Below is a small trained network, with its code and all its weights. Each question gives an input and a class and asks what happens when units are switched off, that is, made to give their printed mean instead of their output.

import numpy as np


def w(rows, s, z=0):
    codes = np.array(rows[::2]) - 128.0
    scale = np.full(codes.shape[1], s)
    scale[-1] = z or s
    return codes * scale


def f(y):
    return y / 2 * (1 + np.tanh(0.7978845608 * (y + 0.044715 * y**3)))


def log_softmax(a):
    a = a - a.max(-1, keepdims=True)
    return a - np.log(np.exp(a).sum(-1, keepdims=True))


def net(x, mask):
    res = np.array(x, float).reshape(1, 4) / 4 @ E
    y = f(res @ A[0][:, :-1].T + A[0][:, -1])
    res = res + np.where(mask, y, B[0][:, -1]) @ B[0][:, :-1]
    return log_softmax(res[-1] @ U[:, :-1].T + U[:, -1])


A, B = {}, {}
E = w([
[87,123,157],'x0',
[72,89,33],'x1',
[123,12,82],'x2',
[189,172,120],'x3',
],0.011)
A[0] = w([
[194,58,88,95],'neuron 1',
[174,222,95,223],'neuron 2',
[84,135,222,222],'neuron 3',
[146,113,86,89],'neuron 4',
[80,83,57,200],'neuron 5',
[59,123,87,96],'neuron 6',
[133,83,93,67],'neuron 7',
[134,140,164,219],'neuron 8',
[111,58,136,189],'neuron 9',
[108,201,22,216],'neuron 10',
[18,110,142,157],'neuron 11',
[193,125,126,167],'neuron 12',
[167,100,89,106],'neuron 13',
[105,77,148,126],'neuron 14',
[175,108,45,93],'neuron 15',
[162,61,75,255],'neuron 16',
[254,129,104,119],'neuron 17',
[120,170,109,127],'neuron 18',
],0.0099,0.0066)
B[0] = w([
[121,166,145,166],'neuron 1',
[224,89,139,254],'neuron 2',
[149,90,48,238],'neuron 3',
[80,130,134,131],'neuron 4',
[177,150,148,242],'neuron 5',
[124,191,146,166],'neuron 6',
[64,173,128,145],'neuron 7',
[163,65,82,204],'neuron 8',
[214,161,127,201],'neuron 9',
[224,74,182,225],'neuron 10',
[159,252,93,203],'neuron 11',
[170,131,150,167],'neuron 12',
[103,136,140,140],'neuron 13',
[131,159,95,155],'neuron 14',
[57,112,155,157],'neuron 15',
[225,135,181,243],'neuron 16',
[155,146,140,181],'neuron 17',
[128,110,118,145],'neuron 18',
],0.015,0.008)
U = w([
[130,136,160,34],'0',
[89,139,131,1],'1',
[51,105,82,45],'2',
[180,120,80,242],'3',
[136,185,70,32],'4',
[86,118,247,85],'5',
[107,115,99,30],'6',
],0.015,0.0041)

Each question gives the input, the list of numbers given to net, and the class t.
The units are the neurons (one row each of A and B). Each row of codes is followed by its name. A weight is (code - 128) times the scale printed after its matrix; where a second scale follows, it is the last column's (A, B and U).
mask holds one flag per neuron, in row order. A switched-off neuron (its flag False) gives its mean, the last column of its row in B, instead of its output. The means were averaged over made-up inputs and are rounded, as every weight is.
A unit's drop is (log p(t) with every unit on - log p(t) with that unit switched off) / (log p(t) with every unit on - log p(t) with every unit switched off).
The circuit of an input: a set's keep is (log p(t) with only the set's units on - log p(t) with every unit switched off) / (log p(t) with every unit on - log p(t) with every unit switched off). Starting from the 12 units with the biggest drops (on a tie, the unit counted first), units are removed one at a time, each time the one whose removal leaves the highest keep (on an exact tie, the one counted first), for as long as the keep stays at least 0.8.
circuit, biggest first: the units of the circuit, biggest drop first
top k neurons: the k neurons with the biggest drops, biggest first
drop of u: that unit's drop, to one decimal
input [4,1,-2,-6], class 4: circuit, biggest first : [neuron 11; neuron 2]
input [7,8,4,-8], class 4: circuit, biggest first : [neuron 11]
input [-1,3,3,0], class 0: circuit, biggest first : [neuron 3; neuron 2; neuron 8]
input [4,-3,-3,-5], class 4: top 4 neurons : [neuron 10; neuron 2; neuron 16; neuron 11]
input [-7,-4,7,8], class 0: circuit, biggest first : [neuron 3; neuron 15; neuron 1; neuron 13]
input [4,1,-7,-7], class 4: top 4 neurons : [neuron 11; neuron 16; neuron 2; neuron 10]
input [-5,2,7,7], class 5: top 2 neurons : [neuron 15; neuron 3]
input [-1,7,1,-2], class 0: drop of neuron 8 : 0.2
input [3,4,4,-7], class 4: drop of neuron 15 : 0.0
input [2,2,8,-6], class 4: drop of neuron 10 : 0.1
input [-3,4,7,1], class 5: drop of neuron 7 : 0.1
